Each row is followed by its class.
319 -96 -126 300 -152 285 -71 -179 -167 137 -186 3 -170 -197 -35 146 30 86 -176 375 83 -15 -74 -90 -273 -133 171 -7 148 322 -5 -92 -156 320 167 -31 -107 -155 49 -54 -33 159 -80 -257 -90 -84 134 -135 45
<72>
453 -39 170 370 -122 2 -111 -121 -92 70 -3 130 23 -359 125 -62 84 155 -516 157 69 5 13 -107 -120 -269 -12 1 102 401 39 135 128 536 53 26 6 -146 -8 -58 38 -56 3 -277 28 -7 36 -143 31
<72>
196 -41 -36 121 -225 151 26 -26 -172 -158 30 -62 29 119 19 -36 32 236 -87 186 12 -240 43 30 -174 -29 245 214 90 -84 2 -136 -63 228 -245 176 69 68 -51 -145 120 617 -74 -108 -164 10 26 33 -77
<72>
302 95 52 383 -226 138 61 -57 -482 77 32 83 -52 -69 168 63 181 53 -204 24 270 19 66 70 -123 -122 87 -36 232 -8 -389 -102 52 507 138 56 -152 -81 -105 -216 156 326 -62 -120 -152 -2 149 -123 24
<81>
276 -70 -57 229 -259 -17 -119 -142 87 157 112 -9 88 16 32 14 169 147 -129 95 138 201 -146 258 -304 33 242 292 -54 39 -20 -99 5 -30 55 26 -53 -133 -7 -73 217 378 -30 -429 -100 37 19 114 -111
<81>
345 -71 25 205 -274 70 -22 -78 -261 7 103 105 -1 -464 123 -123 4 49 -165 322 98 -156 -101 -29 -219 -174 165 -7 77 111 -125 -114 100 375 273 50 10 91 11 73 33 482 -99 -148 -8 29 -62 -8 -120
<72>
92 -60 42 308 -22 22 -374 105 -90 121 -3 -78 -4 -162 74 95 158 268 -96 57 57 143 127 154 -131 -130 149 -98 11 171 -96 -213 -217 324 130 -88 -154 -56 43 -174 380 166 58 -155 96 -20 -250 -10 22
<81>
378 217 79 285 -39 58 -21 -74 -168 -2 -16 -63 24 -30 85 16 49 127 -298 -332 158 137 133 -7 -234 -296 127 59 81 153 1 -117 3 483 126 -42 -138 -10 42 -179 -164 54 67 -184 -266 16 -143 -194 188
<81>
277 28 481 491 -137 32 -125 14 -131 76 70 5 0 -140 16 181 97 209 -279 -289 215 187 31 -156 -53 -173 69 -11 124 234 -48 -126 -121 652 220 -84 -289 -49 52 -276 241 -138 61 -225 -98 94 24 -227 150
<81>
364 -125 -59 287 -309 109 64 89 -16 -10 28 37 -43 -183 74 -76 119 208 -97 -42 117 -32 -23 29 -213 25 149 42 99 111 -109 -175 -222 455 188 115 29 -136 -17 -213 90 397 -45 7 -66 98 -53 -37 -44
<72>
474 -55 58 385 -315 35 -82 -42 68 218 -143 -154 37 -451 158 -21 228 282 -244 153 221 -258 -33 107 -81 -152 148 -227 207 121 -238 -257 -62 507 394 31 -109 -106 76 -119 296 178 132 -217 136 -4 50 26 147
<81>
170 -35 -25 313 -290 -25 -38 -280 -15 83 43 156 -48 -166 110 -23 104 242 -72 232 168 127 -40 19 -117 -10 80 -91 53 46 -356 68 -102 325 208 -127 -142 -137 -54 -302 259 345 -42 -39 51 158 -44 102 -68
<72>
308 -58 -102 127 -222 128 37 -10 -65 -115 83 21 115 34 309 -31 57 44 -76 -28 123 81 -2 152 -165 30 95 0 86 -55 -86 -30 -126 296 139 -57 -16 -68 -17 -105 -28 346 -125 -129 -97 6 -16 -1 -131
<72>

Each row is followed by its class. Each block has new classes.
-494 -54 -121 -139 -73 -105 -166 156 116 36 66 -84 59 4 118 -55 247 98 -6 296 -34 -223 45 -81 179 -65 103 68 -22 101 29 -430 534 -48 -72 48 -34 92 20 233 32 -45 -681 -27 -13 48 21 -11 -46
pugi
-410 -123 5 -74 132 -203 298 77 43 38 72 -9 -13 102 213 -19 436 25 -35 508 79 -19 97 -97 83 -55 185 14 -24 90 167 -295 234 -104 -149 -22 149 12 134 139 279 -26 -57 -65 27 -143 13 -14 18
kofu
33 -25 24 -225 157 -44 -262 -207 -77 -18 95 -3 20 62 -19 -55 -72 93 73 -3 90 -111 -43 -98 379 60 -139 14 17 -3 -110 164 192 -18 142 62 -92 43 -6 -64 -34 -65 354 43 -58 -180 9 16 -6
pugi
549 63 41 -184 70 -100 -4 17 76 -171 69 17 2 16 107 -113 51 98 61 18 -11 -32 95 -107 -65 -17 161 45 8 -43 -30 -109 129 5 -17 3 72 5 -73 -35 -20 -129 137 -2 -19 -4 79 -6 -59
pugi
237 -61 10 20 -89 -38 -197 -194 6 -51 -36 -66 15 34 25 -82 -289 130 -39 -94 37 -133 30 25 -8 75 -56 -73 -28 2 -2 -137 326 -74 34 68 -42 -6 -154 -138 70 -69 -209 1 -71 -188 20 -11 -5
pugi
-596 -85 -13 85 139 -71 201 132 -31 5 -53 -33 -73 70 138 48 86 -1 -50 186 73 -36 -31 80 57 11 -172 -94 23 -41 -19 153 -160 -74 0 -38 -3 -15 155 43 74 41 184 58 -32 -89 21 30 30
kofu
-785 -36 -56 11 -163 -86 62 378 88 79 7 -84 12 23 153 -25 176 -148 -46 737 -94 107 132 -218 0 -140 -10 101 21 138 180 -143 -12 -46 -209 167 74 102 102 439 182 -88 -179 -71 30 16 -88 34 22
dib
-522 -66 -11 -64 158 -150 61 -149 107 59 29 59 -74 14 69 55 629 92 -141 274 245 32 143 21 42 -6 173 -16 -14 51 37 -491 325 -21 47 -143 109 -39 167 47 56 -2 -493 0 46 7 38 -73 9
kofu
556 -93 -42 -54 -69 -296 95 -33 149 74 3 -42 42 -226 115 -148 14 179 -49 373 -27 -35 104 -110 -408 1 81 110 -63 11 180 -581 216 14 -55 -35 68 17 -80 72 -52 -128 -727 -112 -53 -76 -32 -40 -77
Latoz
-181 2 142 -199 105 102 -65 -176 -18 -34 62 -7 8 99 40 51 217 199 159 62 50 169 -14 -1 332 124 194 42 15 229 42 32 392 -55 -100 -13 84 11 -139 16 115 -50 564 -87 57 -103 75 108 49
kofu
-802 -145 -181 118 165 61 171 136 -12 79 -64 12 -63 97 -26 179 674 30 -44 134 165 -46 -27 146 106 -83 -15 -195 -56 -33 45 -360 96 -73 -81 -102 36 -50 379 39 47 73 -663 -1 -5 9 -135 -105 56
nidu
-727 -192 -19 23 -21 -159 103 35 43 84 3 -128 24 85 128 -29 -134 4 7 618 27 12 105 38 127 1 -292 -76 -23 144 106 -25 237 -106 -154 33 86 100 31 215 334 -79 211 -45 42 -412 -116 130 46
kofu
